Below is a small trained network, with its code and all its weights. Each question gives an input and a target symbol and asks what happens when units are switched off, that is, made to give their printed mean instead of their output.

import numpy as np


def w(rows, s, z=0):
    codes = np.array(rows[::2]) - 128.0
    scale = np.full(codes.shape[1], s)
    scale[-1] = z or s
    return codes * scale


def norm(h):
    return h / np.sqrt((h * h).mean(-1, keepdims=True) + 1e-5)


def f(y):
    return np.maximum(y, 0)


def softmax(a):
    e = np.exp(a - a.max(-1, keepdims=True))
    return e / e.sum(-1, keepdims=True)


def log_softmax(a):
    a = a - a.max(-1, keepdims=True)
    return a - np.log(np.exp(a).sum(-1, keepdims=True))


def net(x, mask):
    ids = ['αβγδεηθλξπτψω'.index(c) for c in x.split()]
    T = len(ids)
    res = E[ids] + P[:T]
    u = 0
    for l in range(2):
        r = norm(res)
        for j in range(2):
            rows = slice(4 * j, 4 * j + 4)
            q, k, v = (r @ M[l][rows].T for M in (Q, K, V))
            z = softmax(np.where(np.tri(T) > 0, q @ k.T / 4**0.5, -1e9)) @ v
            o = O[l][rows]
            res = res + np.where(mask[u + j], z, o[:, -1]) @ o[:, :-1]
        u += 2
        y = f(norm(res) @ A[l][:, :-1].T + A[l][:, -1])
        res = res + np.where(mask[u : u + 8], y, B[l][:, -1]) @ B[l][:, :-1]
        u += 8
    return log_softmax(norm(res)[-1] @ U[:, :-1].T + U[:, -1])


Q, K, V, O, A, B = {}, {}, {}, {}, {}, {}
E = w([
[160,103,139],'α',
[57,120,133],'β',
[136,144,84],'γ',
[128,128,255],'δ',
[82,25,158],'ε',
[170,91,160],'η',
[137,133,71],'θ',
[198,148,158],'λ',
[81,167,127],'ξ',
[121,201,128],'π',
[112,82,89],'τ',
[138,106,111],'ψ',
[142,100,101],'ω',
],0.018)
P = w([
[153,114,5],'0',
[150,107,35],'1',
[145,110,55],'2',
[154,104,73],'3',
[154,109,71],'4',
[158,111,73],'5',
],0.0033)
Q[0] = w([
[172,39,94],'L0H1',
[168,9,96],'L0H1',
[64,222,168],'L0H1',
[127,32,141],'L0H1',
[77,165,244],'L0H2',
[195,41,5],'L0H2',
[25,115,174],'L0H2',
[138,237,217],'L0H2',
],0.019)
K[0] = w([
[142,123,55],'L0H1',
[135,118,4],'L0H1',
[92,127,231],'L0H1',
[107,123,16],'L0H1',
[88,184,237],'L0H2',
[186,29,15],'L0H2',
[18,112,192],'L0H2',
[152,248,189],'L0H2',
],0.018)
V[0] = w([
[94,131,129],'L0H1',
[143,218,102],'L0H1',
[48,101,144],'L0H1',
[42,168,121],'L0H1',
[121,254,150],'L0H2',
[218,249,123],'L0H2',
[127,179,195],'L0H2',
[238,10,134],'L0H2',
],0.013)
O[0] = w([
[112,135,153,110],'L0H1',
[79,147,83,126],'L0H1',
[107,137,194,83],'L0H1',
[62,156,173,79],'L0H1',
[48,201,116,9],'L0H2',
[109,248,88,88],'L0H2',
[66,171,192,12],'L0H2',
[235,125,175,254],'L0H2',
],0.016,0.0062)
A[0] = w([
[120,195,234,28],'L0N1',
[237,199,147,88],'L0N2',
[207,169,120,74],'L0N3',
[141,107,115,124],'L0N4',
[90,5,159,236],'L0N5',
[220,197,217,72],'L0N6',
[77,132,124,4],'L0N7',
[3,66,133,2],'L0N8',
],0.017,0.0018)
B[0] = w([
[129,6,176,176],'L0N1',
[92,175,29,254],'L0N2',
[158,100,45,231],'L0N3',
[151,115,161,178],'L0N4',
[228,172,191,250],'L0N5',
[54,152,47,229],'L0N6',
[78,169,179,153],'L0N7',
[148,250,118,180],'L0N8',
],0.025,0.008)
Q[1] = w([
[4,94,184],'L1H1',
[111,69,119],'L1H1',
[132,160,155],'L1H1',
[221,142,116],'L1H1',
[209,212,203],'L1H2',
[82,118,65],'L1H2',
[97,60,149],'L1H2',
[121,93,130],'L1H2',
],0.029)
K[1] = w([
[2,64,78],'L1H1',
[143,112,72],'L1H1',
[113,119,156],'L1H1',
[231,148,151],'L1H1',
[213,85,230],'L1H2',
[96,181,98],'L1H2',
[122,118,58],'L1H2',
[102,112,99],'L1H2',
],0.025)
V[1] = w([
[94,98,149],'L1H1',
[175,177,90],'L1H1',
[85,76,165],'L1H1',
[89,92,147],'L1H1',
[175,253,113],'L1H2',
[47,98,187],'L1H2',
[119,121,66],'L1H2',
[40,16,5],'L1H2',
],0.016)
O[1] = w([
[119,92,126,76],'L1H1',
[154,181,136,201],'L1H1',
[98,86,119,63],'L1H1',
[128,100,130,70],'L1H1',
[198,226,137,210],'L1H2',
[38,151,196,2],'L1H2',
[113,130,94,154],'L1H2',
[6,81,66,88],'L1H2',
],0.021,0.0062)
A[1] = w([
[151,18,221,167],'L1N1',
[206,3,106,251],'L1N2',
[240,154,151,79],'L1N3',
[168,87,168,123],'L1N4',
[176,98,173,107],'L1N5',
[46,40,165,210],'L1N6',
[72,244,175,185],'L1N7',
[169,91,91,157],'L1N8',
],0.017,0.0029)
B[1] = w([
[51,93,202,167],'L1N1',
[44,8,136,247],'L1N2',
[201,211,166,226],'L1N3',
[70,159,132,161],'L1N4',
[76,170,125,163],'L1N5',
[110,71,42,152],'L1N6',
[185,4,146,177],'L1N7',
[145,81,180,194],'L1N8',
],0.031,0.015)
U = w([
[140,125,98,27],'α',
[61,160,194,189],'β',
[110,173,40,199],'γ',
[59,211,129,254],'δ',
[39,64,120,193],'ε',
[143,127,90,72],'η',
[110,113,49,144],'θ',
[126,137,103,62],'λ',
[197,217,205,89],'ξ',
[174,179,110,196],'π',
[145,80,251,142],'τ',
[175,92,108,61],'ψ',
[183,93,109,45],'ω',
],0.014,0.0043)

Each question gives the input, a string of symbols that net reads in full, and the target symbol t.
The units are the heads (4 rows each of Q, K, V and O) and the neurons (one row each of A and B). Each row of codes is followed by its name. A weight is (code - 128) times the scale printed after its matrix; where a second scale follows, it is the last column's (O, A, B and U).
mask holds one flag per unit, layer by layer, with each layer's heads first. A switched-off unit (its flag False) gives its mean, the last column of its rows in O or B, instead of its output. The means were averaged over made-up inputs and are rounded, as every weight is.
A unit's drop is (log p(t) with every unit on - log p(t) with that unit switched off) / (log p(t) with every unit on - log p(t) with every unit switched off).
The circuit of an input: a set's keep is (log p(t) with only the set's units on - log p(t) with every unit switched off) / (log p(t) with every unit on - log p(t) with every unit switched off). Starting from the 12 units with the biggest drops (on a tie, the unit counted first), units are removed one at a time, each time the one whose removal leaves the highest keep (on an exact tie, the one counted first), for as long as the keep stays at least 0.8.
circuit, biggest first: the units of the circuit, biggest drop first
k most important neurons: the k neurons with the biggest drops, biggest first
top k neurons in layer l: the k neurons of layer l with the biggest drops, biggest first
drop when u is switched off: that unit's drop, to one decimal
input α θ ξ, target β: top 2 neurons in layer 0 => L0N8, L0N5
input λ α ε π, target τ: top 3 neurons in layer 1 => L1N7, L1N2, L1N3
input ε δ π π, target ε: circuit, biggest first => L0H2, L1N7
input γ α λ ξ τ ξ, target γ: 3 most important neurons => L1N2, L0N5, L0N8
input ψ ω δ ψ, target ε: circuit, biggest first => L1H2, L0H2, L0N1
input ξ β τ π η, target τ: most important neuron => L0N5
input π ε ξ β β ξ, target ξ: 3 most important neurons => L0N8, L0N5, L1N2
input θ τ γ π ξ, target β: top 2 neurons in layer 0 => L0N8, L0N2
input ξ ω ε ξ, target τ: 2 most important neurons => L1N7, L0N8
input π ξ β δ, target ε: 3 most important neurons => L0N1, L0N6, L1N6
input θ ε γ α α π, target τ: 2 most important neurons => L1N7, L0N6
input β γ τ π, target ξ: top 3 neurons in layer 0 => L0N8, L0N6, L0N2
input ξ θ θ β ω ψ, target ξ: 3 most important neurons => L0N1, L0N2, L1N3
input ε π τ π π θ, target τ: top 2 neurons in layer 0 => L0N5, L0N8
input δ α η γ τ τ, target τ: 2 most important neurons => L0N5, L0N6
input ψ π α δ ξ λ, target γ: most important neuron => L0N5
input α θ β α ψ ω, target ξ: 4 most important neurons => L0N1, L0N2, L1N3, L0N5
input ε λ π, target γ: top 2 neurons in layer 0 => L0N5, L0N4
input τ γ θ, target τ: top 2 neurons in layer 0 => L0N8, L0N5
input γ ξ γ π π, target δ: most important neuron => L1N2
input η λ α δ ξ, target ε: top 2 neurons in layer 0 => L0N1, L0N2
input β θ ψ α ξ, target ξ: drop when L0H2 is switched off => 1.8
input θ λ π, target γ: drop when L1N3 is switched off => 0.2
input π γ γ τ ε, target τ: drop when L1N7 is switched off => 0.0
input η τ α, target τ: drop when L0N8 is switched off => 0.4
